Here is a tiny trained network, its code and every weight. The questions are about switching its units off for an input and a class, where a switched-off unit gives its printed mean instead of its output.

import numpy as np


def w(rows, s, z=0):
    codes = np.array(rows[::2]) - 128.0
    scale = np.full(codes.shape[1], s)
    scale[-1] = z or s
    return codes * scale


def f(y):
    return np.maximum(y, 0)


def log_softmax(a):
    a = a - a.max(-1, keepdims=True)
    return a - np.log(np.exp(a).sum(-1, keepdims=True))


def net(x, mask):
    res = np.array(x, float).reshape(1, 5) / 4 @ E
    y = f(res @ A[0][:, :-1].T + A[0][:, -1])
    res = res + np.where(mask, y, B[0][:, -1]) @ B[0][:, :-1]
    return log_softmax(res[-1] @ U[:, :-1].T + U[:, -1])


A, B = {}, {}
E = w([
[152,193,109,61,70],'x0',
[73,13,127,90,57],'x1',
[196,135,2,207,69],'x2',
[142,161,205,219,39],'x3',
[127,129,132,130,129],'x4',
],0.0071)
A[0] = w([
[145,114,7,173,126,65],'neuron 0',
[87,29,102,80,68,34],'neuron 1',
[136,233,107,152,231,23],'neuron 2',
[103,147,186,157,86,31],'neuron 3',
[126,55,113,192,234,211],'neuron 4',
[94,131,207,52,186,70],'neuron 5',
[121,101,43,43,225,2],'neuron 6',
[151,132,171,144,93,18],'neuron 7',
[150,201,89,11,78,166],'neuron 8',
[126,92,109,100,99,61],'neuron 9',
],0.015,0.0065)
B[0] = w([
[152,131,35,70,121,224],'neuron 0',
[189,105,222,95,139,195],'neuron 1',
[189,51,220,96,125,221],'neuron 2',
[163,137,91,198,65,154],'neuron 3',
[40,141,178,114,70,244],'neuron 4',
[145,103,12,77,105,220],'neuron 5',
[174,167,106,254,122,230],'neuron 6',
[149,110,95,192,127,141],'neuron 7',
[27,101,171,136,93,229],'neuron 8',
[146,101,160,116,99,149],'neuron 9',
],0.024,0.011)
U = w([
[176,68,167,145,96,116],'0',
[154,120,103,246,73,143],'1',
[131,93,60,114,82,84],'2',
[106,104,129,161,84,253],'3',
[64,97,133,165,61,76],'4',
[77,118,120,149,129,126],'5',
[101,125,132,158,237,93],'6',
],0.011,0.015)

Each question gives the input, the list of numbers given to net, and the class t.
The units are the neurons (one row each of A and B). Each row of codes is followed by its name. A weight is (code - 128) times the scale printed after its matrix; where a second scale follows, it is the last column's (A, B and U).
mask holds one flag per neuron, in row order. A switched-off neuron (its flag False) gives its mean, the last column of its row in B, instead of its output. The means were averaged over made-up inputs and are rounded, as every weight is.
A unit's drop is (log p(t) with every unit on - log p(t) with that unit switched off) / (log p(t) with every unit on - log p(t) with every unit switched off).
unit that matters most: the unit with the biggest drop
k most important neurons: the k neurons with the biggest drops, biggest first
drop of u: that unit's drop, to one decimal
input [-3,-4,-5,0,-1], class 2: unit that matters most -> neuron 5
input [-7,0,-5,-1,2], class 4: 2 most important neurons -> neuron 4; neuron 0
input [6,1,-8,4,-6], class 2: 2 most important neurons -> neuron 5; neuron 4
input [2,2,6,1,2], class 2: 3 most important neurons -> neuron 0; neuron 6; neuron 4
input [-7,0,8,7,-1], class 2: 3 most important neurons -> neuron 0; neuron 6; neuron 8
input [-7,-3,4,-1,2], class 4: 2 most important neurons -> neuron 4; neuron 5
input [-1,-5,2,1,-2], class 0: 2 most important neurons -> neuron 2; neuron 8
input [-4,1,-6,-6,-3], class 1: 2 most important neurons -> neuron 6; neuron 0
input [2,8,7,-1,-2], class 0: 2 most important neurons -> neuron 1; neuron 5
input [-4,0,-4,7,3], class 1: 2 most important neurons -> neuron 3; neuron 8
input [-5,6,7,-2,3], class 2: 4 most important neurons -> neuron 0; neuron 2; neuron 8; neuron 6
input [7,-5,0,-6,-4], class 4: 3 most important neurons -> neuron 8; neuron 1; neuron 3
input [-4,-3,7,-8,5], class 1: drop of neuron 6 -> 5.7
input [3,-7,-7,-8,2], class 1: unit that matters most -> neuron 6
input [8,-1,6,-6,0], class 4: drop of neuron 5 -> 0.3
input [-7,-2,-6,5,-1], class 4: drop of neuron 0 -> 1.1
